Here is a tiny trained network, its code and every weight. The questions are about switching its units off for an input and a class, where a switched-off unit gives its printed mean instead of its output.

import numpy as np


def w(rows, s, z=0):
    codes = np.array(rows[::2]) - 128.0
    scale = np.full(codes.shape[1], s)
    scale[-1] = z or s
    return codes * scale


def f(y):
    return np.maximum(y, 0)


def log_softmax(a):
    a = a - a.max(-1, keepdims=True)
    return a - np.log(np.exp(a).sum(-1, keepdims=True))


def net(x, mask):
    res = np.array(x, float).reshape(1, 5) / 4 @ E
    y = f(res @ A[0][:, :-1].T + A[0][:, -1])
    res = res + np.where(mask, y, B[0][:, -1]) @ B[0][:, :-1]
    return log_softmax(res[-1] @ U[:, :-1].T + U[:, -1])


A, B = {}, {}
E = w([
[119,133,127,130,132,120,124],'x0',
[142,126,126,124,124,135,130],'x1',
[146,138,31,218,134,119,170],'x2',
[78,181,116,121,7,187,128],'x3',
[130,81,107,158,130,171,22],'x4',
],0.017)
A[0] = w([
[118,63,244,35,154,98,94,232],'neuron 0',
[74,199,71,158,64,192,139,73],'neuron 1',
[168,145,94,117,141,66,196,204],'neuron 2',
[113,162,97,210,69,166,156,63],'neuron 3',
[101,151,77,193,90,161,158,73],'neuron 4',
[99,151,172,63,79,176,58,138],'neuron 5',
[191,58,71,233,184,62,161,165],'neuron 6',
[123,74,113,173,127,166,22,158],'neuron 7',
[176,78,188,86,214,93,116,223],'neuron 8',
[128,187,155,88,137,94,255,254],'neuron 9',
[148,93,112,175,162,137,100,125],'neuron 10',
[81,163,199,47,53,182,119,168],'neuron 11',
[158,76,193,101,190,98,119,204],'neuron 12',
[96,156,27,201,64,157,166,47],'neuron 13',
[89,195,144,35,102,151,186,161],'neuron 14',
[152,188,156,108,122,86,206,222],'neuron 15',
],0.0098,0.0066)
B[0] = w([
[160,126,171,111,125,150,59,251],'neuron 0',
[134,103,176,111,139,138,66,201],'neuron 1',
[139,168,166,195,114,68,155,196],'neuron 2',
[165,117,185,124,160,150,81,180],'neuron 3',
[151,127,163,107,172,114,98,176],'neuron 4',
[67,101,92,153,66,141,90,208],'neuron 5',
[122,155,52,138,195,111,179,231],'neuron 6',
[114,60,62,129,177,193,97,201],'neuron 7',
[178,137,173,147,163,136,94,233],'neuron 8',
[102,160,173,111,109,8,148,232],'neuron 9',
[123,119,90,114,171,162,161,167],'neuron 10',
[73,92,110,103,48,112,131,229],'neuron 11',
[190,137,167,116,160,145,110,214],'neuron 12',
[185,137,182,116,171,132,76,199],'neuron 13',
[122,122,133,74,93,86,124,203],'neuron 14',
[150,162,162,101,109,57,159,204],'neuron 15',
],0.012,0.021)
U = w([
[198,158,230,133,146,89,112,209],'0',
[182,82,149,132,192,229,77,212],'1',
[64,129,117,45,69,100,177,115],'2',
[69,70,65,171,62,200,109,64],'3',
[154,204,105,224,172,86,254,115],'4',
[157,101,3,174,217,156,195,3],'5',
],0.0091,0.0021)

Each question gives the input, the list of numbers given to net, and the class t.
The units are the neurons (one row each of A and B). Each row of codes is followed by its name. A weight is (code - 128) times the scale printed after its matrix; where a second scale follows, it is the last column's (A, B and U).
mask holds one flag per neuron, in row order. A switched-off neuron (its flag False) gives its mean, the last column of its row in B, instead of its output. The means were averaged over made-up inputs and are rounded, as every weight is.
A unit's drop is (log p(t) with every unit on - log p(t) with that unit switched off) / (log p(t) with every unit on - log p(t) with every unit switched off).
The circuit of an input: a set's keep is (log p(t) with only the set's units on - log p(t) with every unit switched off) / (log p(t) with every unit on - log p(t) with every unit switched off). Starting from the 12 units with the biggest drops (on a tie, the unit counted first), units are removed one at a time, each time the one whose removal leaves the highest keep (on an exact tie, the one counted first), for as long as the keep stays at least 0.8.
units of the circuit, in order: the units of the circuit, biggest drop first
most important unit: the unit with the biggest drop
top k neurons: the k neurons with the biggest drops, biggest first
drop of u: that unit's drop, to one decimal
input [-7,-6,1,-1,-7], class 4: units of the circuit, in order -> [neuron 0; neuron 1]
input [-4,-7,1,-6,8], class 5: units of the circuit, in order -> [neuron 6; neuron 10]
input [-2,-3,8,0,-8], class 4: most important unit -> neuron 6
input [4,8,8,0,8], class 5: top 2 neurons -> [neuron 6; neuron 0]
input [-6,7,1,5,8], class 1: top 2 neurons -> [neuron 13; neuron 3]
input [3,4,0,8,5], class 3: top 2 neurons -> [neuron 5; neuron 11]
input [-7,0,-7,5,0], class 2: top 2 neurons -> [neuron 14; neuron 7]
input [7,3,-8,1,3], class 3: top 2 neurons -> [neuron 5; neuron 11]
input [-8,-8,4,3,1], class 1: top 2 neurons -> [neuron 9; neuron 15]
input [-1,-2,3,0,-8], class 4: drop of neuron 0 -> 0.4
